Look-ups in named tables: a row name and a column name give one cell, copied from the table.

bib:
|  | zegab | dakeb | bomaz | muk | poz | diba | bapegu | gifa |
|---|---|---|---|---|---|---|---|---|
| rufufo | 104 | 157 | 72 | 127 | 111 | 57 | 103 | 170 |
| mif | 131 | 115 | 45 | 123 | 116 | 129 | 77 | 120 |
| mak | 30 | 173 | 60 | 108 | 130 | 115 | 131 | 62 |
| bak | 106 | 155 | 90 | 140 | 107 | 115 | 120 | 106 |
| giv | 171 | 117 | 0 | 76 | 182 | 74 | 139 | 123 |
| kob | 103 | 147 | 142 | 32 | 131 | 109 | 60 | 48 |
| nafarav | 145 | 106 | 178 | 137 | 59 | 85 | 94 | 95 |
| gula | 142 | 142 | 39 | 137 | 90 | 114 | 180 | 102 |
| gola | 151 | 93 | 124 | 95 | 155 | 115 | 5 | 64 |
| lun | 129 | 167 | 121 | 71 | 170 | 150 | 60 | 155 |
| peti | 171 | 87 | 98 | 19 | 139 | 248 | 196 | 117 |
| kuv | 82 | 129 | 38 | 102 | 114 | 141 | 125 | 68 |
| lam | 91 | 158 | 44 | 167 | 62 | 119 | 150 | 106 |
| gutonus | 72 | 183 | 180 | 112 | 132 | 142 | 84 | 87 |

What is the dakeb of gula in bib?
142
What is the dakeb of gutonus in bib?
183
What is the gifa of mif in bib?
120
What is the dakeb of kob in bib?
147
What is the bapegu of lun in bib?
60
What is the gifa of gola in bib?
64
What is the bapegu of bak in bib?
120
What is the muk of kuv in bib?
102
What is the zegab of lam in bib?
91
Which row has the largest bomaz? gutonus

duno
|  | roro | rek |
|---|---|---|
| tepago | 0.3 | 4.6 |
| vitulo | -1.4 | -2.0 |
| folefu | -0.8 | -5.0 |
| nakobel | -1.1 | 5.7 |
| ros | -1.9 | 2.4 |
| zurib | -0.4 | 1.1 |
| nul | -1.2 | 5.1 |
| litudog | 1.9 | -3.0 |
| fitedid | 1.9 | 1.6 |
| fuv | -0.9 | 4.8 |
| lak | -0.5 | 3.6 |
| saro | 3.1 | -1.2 |
| gal | 0.2 | 2.6 |

What is the roro of gal in duno? 0.2
What is the rek of lak in duno? 3.6
What is the roro of zurib in duno? -0.4
What is the rek of litudog in duno? -3.0
What is the roro of fitedid in duno? 1.9
What is the rek of fitedid in duno? 1.6
What is the rek of tepago in duno? 4.6
What is the roro of fuv in duno? -0.9
What is the roro of lak in duno? -0.5
What is the rek of saro in duno? -1.2

tobi =
|  | migobuz | zepe | depe | mis | gosiduv | mured | vosom | mari |
|---|---|---|---|---|---|---|---|---|
| sadita | 163 | 149 | 146 | 167 | 107 | 167 | 142 | 166 |
| dalus | 146 | 147 | 139 | 146 | 143 | 154 | 151 | 156 |
| kub | 138 | 158 | 153 | 142 | 152 | 142 | 126 | 148 |
| fibetot | 164 | 127 | 132 | 47 | 194 | 113 | 228 | 62 |

sadita, zepe -> 149
dalus, zepe -> 147
dalus, gosiduv -> 143
fibetot, mis -> 47
sadita, migobuz -> 163
dalus, depe -> 139
sadita, mured -> 167
dalus, mured -> 154
fibetot, zepe -> 127
fibetot, mured -> 113
dalus, mis -> 146
dalus, migobuz -> 146
sadita, mari -> 166
kub, mis -> 142
Which row has the largest depe? kub

geb:
columns: mifile, pap, kivom, peseru, befu, ribifos, pagu, nuvibag, narevu, muriga
zivol: [495, 470, 518, 469, 518, 519, 515, 471, 470, 519]
pekon: [498, 484, 507, 484, 508, 508, 505, 485, 485, 507]
vugam: [511, 758, 294, 767, 289, 277, 323, 742, 750, 286]
zonode: [496, 401, 571, 399, 574, 578, 559, 407, 405, 574]
rilet: [496, 498, 496, 498, 496, 496, 496, 498, 498, 496]
fafu: [496, 423, 554, 421, 556, 559, 545, 428, 426, 556]
tazekup: [486, 295, 654, 288, 657, 667, 631, 307, 301, 660]
tagufid: [492, 446, 536, 444, 537, 539, 531, 449, 447, 538]
nogatim: [495, 478, 512, 477, 512, 513, 509, 479, 479, 512]
nen: [499, 532, 470, 533, 469, 467, 473, 530, 531, 468]
sivono: [482, 234, 701, 226, 705, 717, 671, 250, 242, 709]

tazekup, mifile: 486
fafu, nuvibag: 428
zonode, befu: 574
pekon, ribifos: 508
tazekup, muriga: 660
vugam, muriga: 286
zonode, muriga: 574
pekon, pap: 484
fafu, befu: 556
zivol, mifile: 495
nogatim, muriga: 512

simigod
|  | bukur | fofalu | lem | vikogu | rodepok |
|---|---|---|---|---|---|
| kudafo | 0.3 | 0.3 | 0.4 | 0.4 | 0.4 |
| mov | 0.3 | 0.2 | 0.3 | 0.4 | 0.3 |
| nukofud | 0.8 | 0.8 | 0.7 | 0.7 | 0.7 |
| nidela | 0.8 | 0.8 | 0.8 | 0.8 | 0.9 |
| sud | 0.5 | 0.5 | 0.4 | 0.5 | 0.4 |
| pul | 0.7 | 0.7 | 0.7 | 0.7 | 0.7 |
| zumipuf | 0.5 | 0.5 | 0.4 | 0.4 | 0.4 |
| valo | 0.2 | 0.2 | 0.2 | 0.3 | 0.2 |
| togus | 0.2 | 0.2 | 0.3 | 0.3 | 0.3 |
| vodek | 0.8 | 0.8 | 0.7 | 0.7 | 0.7 |
| lopet | 0.8 | 0.8 | 0.7 | 0.7 | 0.7 |

What is the vikogu of mov in simigod?
0.4
What is the bukur of lopet in simigod?
0.8
What is the fofalu of zumipuf in simigod?
0.5
What is the rodepok of vodek in simigod?
0.7
What is the lem of sud in simigod?
0.4
What is the vikogu of zumipuf in simigod?
0.4
What is the lem of mov in simigod?
0.3
What is the bukur of zumipuf in simigod?
0.5
What is the bukur of sud in simigod?
0.5
What is the vikogu of kudafo in simigod?
0.4
What is the fofalu of togus in simigod?
0.2

Table zefafi
,nez,vige
diz,89.055,26.904
gomos,61.038,85.965
pomitan,89.055,16.290
noto,43.857,45.440
guvaluk,68.180,62.746
dekomig,88.978,39.140
dupete,28.491,48.840
fuf,25.078,52.282
dit,74.997,60.982
mim,41.669,17.904
guf,45.728,85.965

guvaluk, vige => 62.746
pomitan, vige => 16.290
dit, nez => 74.997
noto, vige => 45.440
fuf, vige => 52.282
dekomig, vige => 39.140
guf, vige => 85.965
dupete, nez => 28.491
guf, nez => 45.728
dupete, vige => 48.840
gomos, nez => 61.038
diz, vige => 26.904
gomos, vige => 85.965

pupeb:
cols = laz, punazer, gemin, bet, biz, tarur, zos, gat, rager, muke
zuf: [61, 177, 170, 179, 168, 175, 174, 176, 179, 216]
kelu: [79, 167, 162, 169, 168, 166, 165, 172, 164, 170]
zikopob: [59, 149, 177, 165, 138, 141, 145, 126, 174, 146]
mam: [233, 139, 135, 138, 141, 142, 139, 137, 143, 174]
ranoba: [105, 162, 164, 161, 156, 157, 151, 155, 167, 152]
duful: [226, 126, 135, 123, 138, 129, 134, 125, 126, 111]
tudumi: [84, 180, 178, 171, 138, 171, 178, 156, 192, 160]
sor: [81, 163, 169, 161, 157, 162, 163, 157, 158, 132]
mamo: [83, 155, 148, 160, 178, 158, 158, 162, 153, 161]
siko: [224, 130, 131, 124, 134, 127, 132, 131, 129, 98]
vifit: [222, 132, 138, 134, 134, 135, 137, 127, 134, 132]
did: [67, 164, 164, 155, 157, 161, 165, 158, 160, 133]

rager of zuf = 179
zos of siko = 132
gemin of duful = 135
gat of kelu = 172
biz of tudumi = 138
laz of siko = 224
gemin of zikopob = 177
Row with the largest punazer: tudumi

